Below are the code and all the weights of a small trained network. Each question names an input and a target symbol and asks about switching units off, where a switched-off unit gives its printed mean instead of its output.

import numpy as np


def w(rows, s, z=0):
    codes = np.array(rows[::2]) - 128.0
    scale = np.full(codes.shape[1], s)
    scale[-1] = z or s
    return codes * scale


def norm(h):
    return h / np.sqrt((h * h).mean(-1, keepdims=True) + 1e-5)


def f(y):
    return y / 2 * (1 + np.tanh(0.7978845608 * (y + 0.044715 * y**3)))


def softmax(a):
    e = np.exp(a - a.max(-1, keepdims=True))
    return e / e.sum(-1, keepdims=True)


def log_softmax(a):
    a = a - a.max(-1, keepdims=True)
    return a - np.log(np.exp(a).sum(-1, keepdims=True))


def net(x, mask):
    ids = ['Παδημφψ'.index(c) for c in x.split()]
    T = len(ids)
    res = E[ids] + P[:T]
    u = 0
    for l in range(2):
        q, k, v = (norm(res) @ M[l].T for M in (Q, K, V))
        z = softmax(np.where(np.tri(T) > 0, q @ k.T / 3**0.5, -1e9)) @ v
        res = res + np.where(mask[u], z, O[l][:, -1]) @ O[l][:, :-1]
        u += 1
        y = f(norm(res) @ A[l][:, :-1].T + A[l][:, -1])
        res = res + np.where(mask[u : u + 16], y, B[l][:, -1]) @ B[l][:, :-1]
        u += 16
    return log_softmax(norm(res)[-1] @ U[:, :-1].T + U[:, -1])


Q, K, V, O, A, B = {}, {}, {}, {}, {}, {}
E = w([
[100,112,128],'Π',
[119,217,132],'α',
[114,71,123],'δ',
[102,148,137],'η',
[61,2,113],'μ',
[169,194,168],'φ',
[182,137,170],'ψ',
],0.0045)
P = w([
[132,131,42],'0',
[88,120,108],'1',
[149,148,243],'2',
[79,118,102],'3',
[144,150,251],'4',
[78,114,104],'5',
[150,141,254],'6',
],0.004)
Q[0] = w([
[133,205,96],'L0H0',
[247,123,165],'L0H0',
[100,152,253],'L0H0',
],0.0013)
K[0] = w([
[109,254,168],'L0H0',
[154,103,149],'L0H0',
[205,171,123],'L0H0',
],0.0022)
V[0] = w([
[99,133,129],'L0H0',
[251,170,131],'L0H0',
[120,160,119],'L0H0',
],0.0014)
O[0] = w([
[141,129,106,156],'L0H0',
[8,104,183,1],'L0H0',
[149,101,152,135],'L0H0',
],0.0017,0.00045)
A[0] = w([
[63,254,61,110],'L0N0',
[172,239,141,154],'L0N1',
[47,133,190,159],'L0N2',
[114,130,140,117],'L0N3',
[240,121,173,155],'L0N4',
[102,190,82,12],'L0N5',
[127,129,128,127],'L0N6',
[93,161,125,86],'L0N7',
[134,124,125,131],'L0N8',
[217,188,175,155],'L0N9',
[186,106,80,13],'L0N10',
[124,125,135,129],'L0N11',
[132,223,182,18],'L0N12',
[113,97,94,133],'L0N13',
[42,41,63,249],'L0N14',
[174,85,101,95],'L0N15',
],0.0043,0.0016)
B[0] = w([
[253,92,131,170],'L0N0',
[105,27,109,169],'L0N1',
[238,157,124,217],'L0N2',
[144,126,130,134],'L0N3',
[47,140,47,162],'L0N4',
[175,105,141,103],'L0N5',
[128,127,130,128],'L0N6',
[177,113,146,128],'L0N7',
[126,129,127,126],'L0N8',
[40,63,81,179],'L0N9',
[88,114,135,80],'L0N10',
[132,130,126,133],'L0N11',
[101,35,132,151],'L0N12',
[126,166,122,133],'L0N13',
[119,229,138,253],'L0N14',
[103,142,125,103],'L0N15',
],0.0038,0.0023)
Q[1] = w([
[81,130,161],'L1H0',
[108,199,172],'L1H0',
[146,98,251],'L1H0',
],0.016)
K[1] = w([
[77,140,61],'L1H0',
[117,189,111],'L1H0',
[162,130,4],'L1H0',
],0.015)
V[1] = w([
[159,113,150],'L1H0',
[37,254,115],'L1H0',
[162,216,157],'L1H0',
],0.0068)
O[1] = w([
[173,105,148,89],'L1H0',
[77,215,104,253],'L1H0',
[144,254,157,171],'L1H0',
],0.0071,0.0034)
A[1] = w([
[167,124,125,121],'L1N0',
[191,199,157,16],'L1N1',
[200,101,108,117],'L1N2',
[161,133,2,174],'L1N3',
[139,142,144,106],'L1N4',
[66,171,66,71],'L1N5',
[105,79,133,97],'L1N6',
[213,89,134,126],'L1N7',
[146,127,172,92],'L1N8',
[144,129,150,101],'L1N9',
[101,65,128,93],'L1N10',
[142,140,146,101],'L1N11',
[100,66,143,105],'L1N12',
[135,195,161,105],'L1N13',
[86,66,45,2],'L1N14',
[139,197,152,116],'L1N15',
],0.0099,0.0048)
B[1] = w([
[111,177,169,117],'L1N0',
[228,81,108,169],'L1N1',
[72,150,183,128],'L1N2',
[163,118,254,162],'L1N3',
[147,135,132,127],'L1N4',
[91,43,138,214],'L1N5',
[169,160,75,130],'L1N6',
[49,168,183,151],'L1N7',
[150,150,137,117],'L1N8',
[146,162,140,114],'L1N9',
[173,158,73,145],'L1N10',
[144,146,129,122],'L1N11',
[178,161,72,149],'L1N12',
[207,122,96,244],'L1N13',
[167,227,71,135],'L1N14',
[190,123,99,254],'L1N15',
],0.0061,0.0036)
U = w([
[134,185,133,2],'Π',
[104,136,246,110],'α',
[61,209,124,105],'δ',
[213,119,162,177],'η',
[42,93,118,234],'μ',
[136,34,148,181],'φ',
[130,95,16,82],'ψ',
],0.012,0.0027)

Each question gives the input, a string of symbols that net reads in full, and the target symbol t.
The units are the heads (3 rows each of Q, K, V and O) and the neurons (one row each of A and B). Each row of codes is followed by its name. A weight is (code - 128) times the scale printed after its matrix; where a second scale follows, it is the last column's (O, A, B and U).
mask holds one flag per unit, layer by layer, with each layer's heads first. A switched-off unit (its flag False) gives its mean, the last column of its rows in O or B, instead of its output. The means were averaged over made-up inputs and are rounded, as every weight is.
A unit's drop is (log p(t) with every unit on - log p(t) with that unit switched off) / (log p(t) with every unit on - log p(t) with every unit switched off).
The circuit of an input: a set's keep is (log p(t) with only the set's units on - log p(t) with every unit switched off) / (log p(t) with every unit on - log p(t) with every unit switched off). Starting from the 12 units with the biggest drops (on a tie, the unit counted first), units are removed one at a time, each time the one whose removal leaves the highest keep (on an exact tie, the one counted first), for as long as the keep stays at least 0.8.
circuit, biggest first: the units of the circuit, biggest drop first
most important unit: the unit with the biggest drop
top k neurons: the k neurons with the biggest drops, biggest first
drop when u is switched off: that unit's drop, to one decimal
input δ ψ η ψ ψ η ψ, target δ: top 2 neurons	[L0N14; L0N0]
input φ η η Π Π, target φ: circuit, biggest first	[L1H0; L0N1; L0N14]
input δ η η α η ψ ψ, target δ: top 2 neurons	[L0N14; L0N4]
input μ η α ψ Π ψ η, target μ: top 2 neurons	[L0N14; L0N1]
input η η α ψ, target ψ: top neuron	[L0N12]
input μ ψ φ φ η ψ δ, target μ: top 3 neurons	[L0N14; L0N1; L0N12]
input δ δ ψ α μ η η, target δ: top 4 neurons	[L0N14; L0N0; L0N1; L0N2]
input η α φ δ, target δ: top 2 neurons	[L0N14; L0N4]
input Π ψ η η η α, target α: top 2 neurons	[L0N0; L0N14]
input η Π η ψ, target ψ: top 2 neurons	[L0N14; L0N9]
input δ η α δ φ, target δ: top 4 neurons	[L0N14; L0N2; L0N0; L0N9]
input η δ η δ α φ μ, target η: top 2 neurons	[L0N0; L0N12]
input φ η η Π φ η δ, target φ: drop when L0N9 is switched off	0.2
input Π Π δ α, target α: top 2 neurons	[L0N14; L0N1]
input α α μ, target α: drop when L1H0 is switched off	1.5
input μ δ η η α, target μ: drop when L1H0 is switched off	1.1
input ψ Π η δ δ α φ, target ψ: drop when L1H0 is switched off	0.7
input δ μ η μ μ φ, target φ: top neuron	[L0N0]
input α η ψ, target α: top 3 neurons	[L0N0; L0N14; L0N1]
input η η μ Π, target η: most important unit	L0N0
input μ α α η η ψ μ, target μ: top 3 neurons	[L0N14; L0N1; L0N12]
